Below are the code and all the weights of a small trained network. Each question names an input and a class and asks about switching units off, where a switched-off unit gives its printed mean instead of its output.

import numpy as np


def w(rows, s, z=0):
    codes = np.array(rows[::2]) - 128.0
    scale = np.full(codes.shape[1], s)
    scale[-1] = z or s
    return codes * scale


def f(y):
    return y / 2 * (1 + np.tanh(0.7978845608 * (y + 0.044715 * y**3)))


def log_softmax(a):
    a = a - a.max(-1, keepdims=True)
    return a - np.log(np.exp(a).sum(-1, keepdims=True))


def net(x, mask):
    res = np.array(x, float).reshape(1, 6) / 4 @ E
    y = f(res @ A[0][:, :-1].T + A[0][:, -1])
    res = res + np.where(mask, y, B[0][:, -1]) @ B[0][:, :-1]
    return log_softmax(res[-1] @ U[:, :-1].T + U[:, -1])


A, B = {}, {}
E = w([
[118,215,130,54,145,202,122,110,44,255,215],'x0',
[178,45,70,67,231,106,129,84,201,240,147],'x1',
[157,212,170,38,70,121,152,126,66,173,155],'x2',
[248,168,118,19,134,186,102,190,214,145,204],'x3',
[103,145,50,122,80,165,62,25,193,90,98],'x4',
[205,175,200,100,106,187,167,50,123,131,21],'x5',
],0.0089)
A[0] = w([
[121,132,160,144,108,169,148,17,160,111,5,163],'N0',
[149,99,120,136,119,119,130,134,182,93,82,203],'N1',
[164,98,114,153,92,102,98,129,184,46,74,154],'N2',
[115,35,106,174,162,63,123,121,146,118,160,86],'N3',
[122,143,128,77,136,116,130,158,93,155,161,81],'N4',
[180,129,134,137,76,121,143,124,119,94,110,60],'N5',
[55,138,130,135,110,90,132,81,116,127,94,56],'N6',
[131,123,145,154,140,106,162,158,89,99,109,25],'N7',
[113,157,188,137,75,94,154,168,92,80,92,119],'N8',
[126,176,119,99,136,116,151,118,80,136,123,157],'N9',
[145,189,130,115,129,163,145,144,112,138,153,3],'N10',
[197,148,85,32,128,161,93,77,169,178,182,148],'N11',
[164,154,161,120,71,136,143,52,54,154,132,141],'N12',
[126,200,158,88,100,144,156,101,88,158,90,126],'N13',
[89,127,108,157,101,138,85,110,114,94,107,110],'N14',
[176,143,107,108,122,144,120,112,132,108,140,48],'N15',
[105,112,139,168,135,115,118,131,98,117,113,212],'N16',
[164,139,120,131,117,115,137,138,171,82,97,79],'N17',
[54,140,119,170,80,160,109,102,112,94,133,66],'N18',
],0.014,0.0042)
B[0] = w([
[111,27,35,233,98,179,162,135,204,119,63,232],'N0',
[205,99,191,125,205,170,77,138,109,149,37,187],'N1',
[153,115,171,141,222,174,65,126,2,115,124,214],'N2',
[145,58,55,89,163,76,167,122,141,188,55,208],'N3',
[154,84,176,191,131,218,124,131,158,73,126,180],'N4',
[148,74,135,109,107,172,133,149,168,126,184,155],'N5',
[129,146,56,127,117,62,161,109,70,64,126,178],'N6',
[166,128,103,133,131,149,112,144,201,165,175,158],'N7',
[151,130,166,111,71,194,118,229,171,67,168,202],'N8',
[142,164,183,128,177,128,62,134,138,108,168,173],'N9',
[104,87,70,108,177,105,141,109,119,144,96,173],'N10',
[202,179,155,21,76,111,152,230,214,110,220,251],'N11',
[178,170,157,96,193,38,111,150,134,182,144,205],'N12',
[164,121,151,43,186,47,125,105,93,227,150,209],'N13',
[116,193,128,187,131,142,155,68,32,137,135,176],'N14',
[153,142,178,111,141,111,114,165,158,129,105,152],'N15',
[98,131,79,92,75,99,140,123,144,119,153,174],'N16',
[187,147,193,149,121,185,114,146,90,103,132,163],'N17',
[106,219,120,128,101,109,127,132,47,59,130,185],'N18',
],0.0093,0.022)
U = w([
[126,39,90,191,132,196,120,128,145,111,73,169],'0',
[92,144,204,146,163,160,121,47,101,192,129,3],'1',
[167,162,159,107,157,120,102,139,70,120,149,116],'2',
[11,140,61,202,48,113,145,87,71,62,103,88],'3',
[147,151,144,102,55,148,136,170,188,107,214,183],'4',
[112,83,70,95,154,33,155,105,164,187,96,160],'5',
],0.012,0.0037)

Each question gives the input, the list of numbers given to net, and the class t.
The units are the neurons (one row each of A and B). Each row of codes is followed by its name. A weight is (code - 128) times the scale printed after its matrix; where a second scale follows, it is the last column's (A, B and U).
mask holds one flag per neuron, in row order. A switched-off neuron (its flag False) gives its mean, the last column of its row in B, instead of its output. The means were averaged over made-up inputs and are rounded, as every weight is.
A unit's drop is (log p(t) with every unit on - log p(t) with that unit switched off) / (log p(t) with every unit on - log p(t) with every unit switched off).
The circuit of an input: a set's keep is (log p(t) with only the set's units on - log p(t) with every unit switched off) / (log p(t) with every unit on - log p(t) with every unit switched off). Starting from the 12 units with the biggest drops (on a tie, the unit counted first), units are removed one at a time, each time the one whose removal leaves the highest keep (on an exact tie, the one counted first), for as long as the keep stays at least 0.8.
units of the circuit, in order: the units of the circuit, biggest drop first
top k neurons: the k neurons with the biggest drops, biggest first
drop when u is switched off: that unit's drop, to one decimal
input [7,0,-5,-4,-7,-7], class 5: top 4 neurons => (N0 N3 N8 N2)
input [-1,-5,-1,1,1,4], class 0: units of the circuit, in order => (N0)
input [6,1,7,-4,7,2], class 5: top 2 neurons => (N13 N2)
input [-1,-5,-8,-5,-8,0], class 3: top 3 neurons => (N11 N16 N18)
input [-3,-1,-6,2,-2,-5], class 0: top 3 neurons => (N13 N12 N11)
input [8,-8,-3,3,8,8], class 5: top 3 neurons => (N0 N13 N10)
input [-8,4,-4,6,-7,3], class 0: top 2 neurons => (N11 N13)
input [-6,4,7,-1,8,-5], class 2: top 4 neurons => (N0 N2 N4 N10)
input [-5,-8,-6,-6,-7,-6], class 3: top 3 neurons => (N18 N11 N16)
input [-7,-7,-7,-4,-1,-7], class 2: top 4 neurons => (N2 N1 N0 N18)
input [-1,-1,6,-3,-3,3], class 4: top 2 neurons => (N8 N2)
input [-8,-1,-2,4,-1,-7], class 0: top 2 neurons => (N11 N3)
input [-7,4,-1,-3,-4,0], class 0: top 2 neurons => (N13 N12)
input [-3,8,1,2,5,1], class 4: units of the circuit, in order => (N11)
input [-2,7,-4,2,8,3], class 0: drop when N0 is switched off => 1.0
input [-3,-1,7,3,-2,3], class 4: drop when N8 is switched off => 0.1
input [2,3,-3,-6,4,-3], class 3: drop when N13 is switched off => 0.0
